Below are the code and all the weights of a small trained network. Each question names an input and a class and asks about switching units off, where a switched-off unit gives its printed mean instead of its output.

import numpy as np


def w(rows, s, z=0):
    codes = np.array(rows[::2]) - 128.0
    scale = np.full(codes.shape[1], s)
    scale[-1] = z or s
    return codes * scale


def norm(h):
    return h / np.sqrt((h * h).mean(-1, keepdims=True) + 1e-5)


def f(y):
    return np.maximum(y, 0)


def log_softmax(a):
    a = a - a.max(-1, keepdims=True)
    return a - np.log(np.exp(a).sum(-1, keepdims=True))


def net(x, mask):
    res = np.array(x, float).reshape(1, 4) / 4 @ E
    u = 0
    for l in range(2):
        y = f(norm(res) @ A[l][:, :-1].T + A[l][:, -1])
        res = res + np.where(mask[u : u + 4], y, B[l][:, -1]) @ B[l][:, :-1]
        u += 4
    return log_softmax(norm(res)[-1] @ U[:, :-1].T + U[:, -1])


A, B = {}, {}
E = w([
[135,110,111,47,112,139],'x0',
[5,95,39,55,175,129],'x1',
[139,156,16,92,79,129],'x2',
[167,197,48,230,105,111],'x3',
],0.0022)
A[0] = w([
[59,90,152,57,118,193,138],'L0N1',
[210,205,19,123,129,101,103],'L0N2',
[27,64,97,199,196,130,5],'L0N3',
[104,52,129,4,120,131,45],'L0N4',
],0.0038,0.0012)
B[0] = w([
[156,171,76,80,83,113,236],'L0N1',
[77,230,77,151,68,135,252],'L0N2',
[82,4,136,197,80,189,197],'L0N3',
[90,183,25,20,147,156,246],'L0N4',
],0.0037,0.0027)
A[1] = w([
[140,117,100,2,123,129,10],'L1N1',
[225,118,191,152,126,123,144],'L1N2',
[70,54,122,167,165,99,163],'L1N3',
[62,123,55,113,130,109,181],'L1N4',
],0.0057,0.0013)
B[1] = w([
[20,86,101,31,181,137,234],'L1N1',
[157,101,140,104,252,46,207],'L1N2',
[150,77,136,166,12,223,167],'L1N3',
[199,133,236,122,161,101,253],'L1N4',
],0.0045,0.0043)
U = w([
[43,107,95,1,159,146,249],'0',
[158,247,48,197,57,99,218],'1',
[96,41,155,221,53,218,8],'2',
[215,109,201,168,237,44,42],'3',
],0.0077,0.0011)

Each question gives the input, the list of numbers given to net, and the class t.
The units are the neurons (one row each of A and B). Each row of codes is followed by its name. A weight is (code - 128) times the scale printed after its matrix; where a second scale follows, it is the last column's (A, B and U).
mask holds one flag per neuron, layer by layer. A switched-off neuron (its flag False) gives its mean, the last column of its row in B, instead of its output. The means were averaged over made-up inputs and are rounded, as every weight is.
A unit's drop is (log p(t) with every unit on - log p(t) with that unit switched off) / (log p(t) with every unit on - log p(t) with every unit switched off).
The circuit of an input: a set's keep is (log p(t) with only the set's units on - log p(t) with every unit switched off) / (log p(t) with every unit on - log p(t) with every unit switched off). Starting from all 8 units, units are removed one at a time, each time the one whose removal leaves the highest keep (on an exact tie, the one counted first), for as long as the keep stays at least 0.8.
units of the circuit, in order: the units of the circuit, biggest drop first
k most important neurons: the k neurons with the biggest drops, biggest first
top k neurons in layer l: the k neurons of layer l with the biggest drops, biggest first
drop when u is switched off: that unit's drop, to one decimal
input [0,3,1,2], class 1: units of the circuit, in order => L1N1, L0N2
input [0,6,1,6], class 1: 3 most important neurons => L0N2, L1N1, L1N4
input [0,5,5,3], class 1: top 3 neurons in layer 0 => L0N2, L0N4, L0N1
input [-2,0,-8,6], class 2: units of the circuit, in order => L1N4, L0N1
input [-1,7,-8,0], class 2: units of the circuit, in order => L0N3, L1N3
input [7,7,-8,6], class 2: units of the circuit, in order => L0N3, L1N3
input [-5,7,1,4], class 2: most important neuron => L0N3
input [-3,8,3,3], class 2: top 2 neurons in layer 1 => L1N3, L1N1
input [5,6,-3,8], class 2: units of the circuit, in order => L0N3, L0N4, L1N3, L1N2
input [-6,-3,4,-5], class 3: 2 most important neurons => L0N4, L1N1
input [-3,1,7,0], class 1: top 2 neurons in layer 0 => L0N2, L0N4
input [-3,8,-1,6], class 2: drop when L0N2 is switched off => 0.0
input [6,-2,3,3], class 1: drop when L0N2 is switched off => 0.1
input [-2,7,-8,0], class 2: drop when L1N3 is switched off => 0.2
input [-2,4,-1,6], class 2: drop when L0N3 is switched off => 0.7
